Below is a small trained network, with its code and all its weights. Each question gives an input and a class and asks what happens when units are switched off, that is, made to give their printed mean instead of their output.

import numpy as np


def w(rows, s, z=0):
    codes = np.array(rows[::2]) - 128.0
    scale = np.full(codes.shape[1], s)
    scale[-1] = z or s
    return codes * scale


def f(y):
    return np.maximum(y, 0)


def log_softmax(a):
    a = a - a.max(-1, keepdims=True)
    return a - np.log(np.exp(a).sum(-1, keepdims=True))


def net(x, mask):
    res = np.array(x, float).reshape(1, 3) / 4 @ E
    y = f(res @ A[0][:, :-1].T + A[0][:, -1])
    res = res + np.where(mask, y, B[0][:, -1]) @ B[0][:, :-1]
    return log_softmax(res[-1] @ U[:, :-1].T + U[:, -1])


A, B = {}, {}
E = w([
[4,115,137,152,145],'x0',
[23,147,191,78,74],'x1',
[120,186,93,143,153],'x2',
],0.011)
A[0] = w([
[82,164,179,109,112,131],'n0',
[49,193,108,81,6,76],'n1',
[132,185,193,120,141,5],'n2',
[174,58,133,158,162,27],'n3',
[153,80,171,145,80,97],'n4',
[193,158,122,74,94,205],'n5',
[111,156,151,80,67,35],'n6',
[195,113,151,108,114,195],'n7',
[134,116,76,137,148,71],'n8',
],0.012,0.0031)
B[0] = w([
[170,137,150,108,38,208],'n0',
[201,208,144,123,121,246],'n1',
[183,125,160,218,121,146],'n2',
[196,155,142,132,99,178],'n3',
[138,118,192,114,241,159],'n4',
[55,127,105,101,70,205],'n5',
[216,155,145,132,71,182],'n6',
[86,167,66,61,102,195],'n7',
[254,121,139,141,126,156],'n8',
],0.0085,0.011)
U = w([
[170,151,159,90,179,254],'0',
[95,138,91,102,91,254],'1',
[254,115,190,170,148,22],'2',
[15,109,101,108,142,4],'3',
[122,73,173,133,200,2],'4',
],0.0074,0.0031)

Each question gives the input, the list of numbers given to net, and the class t.
The units are the neurons (one row each of A and B). Each row of codes is followed by its name. A weight is (code - 128) times the scale printed after its matrix; where a second scale follows, it is the last column's (A, B and U).
mask holds one flag per neuron, in row order. A switched-off neuron (its flag False) gives its mean, the last column of its row in B, instead of its output. The means were averaged over made-up inputs and are rounded, as every weight is.
A unit's drop is (log p(t) with every unit on - log p(t) with that unit switched off) / (log p(t) with every unit on - log p(t) with every unit switched off).
The circuit of an input: a set's keep is (log p(t) with only the set's units on - log p(t) with every unit switched off) / (log p(t) with every unit on - log p(t) with every unit switched off). Starting from all 9 units, units are removed one at a time, each time the one whose removal leaves the highest keep (on an exact tie, the one counted first), for as long as the keep stays at least 0.8.
units of the circuit, in order: the units of the circuit, biggest drop first
unit that matters most: the unit with the biggest drop
k most important neurons: the k neurons with the biggest drops, biggest first
drop of u: that unit's drop, to one decimal
input [-3,7,-4], class 2: units of the circuit, in order -> (n6 n1)
input [-7,-7,6], class 1: unit that matters most -> n5
input [6,6,8], class 0: 2 most important neurons -> (n1 n5)
input [-6,-4,2], class 1: units of the circuit, in order -> (n5 n7)
input [-7,-7,-5], class 1: 3 most important neurons -> (n7 n5 n1)
input [-3,8,3], class 2: units of the circuit, in order -> (n1 n6 n2)
input [-2,6,-5], class 2: 2 most important neurons -> (n6 n1)
input [-8,-5,-8], class 0: 2 most important neurons -> (n7 n4)
input [-3,8,0], class 2: drop of n1 -> 0.2
input [-8,1,-7], class 1: drop of n5 -> 0.4
input [-8,-4,7], class 1: drop of n5 -> 0.4
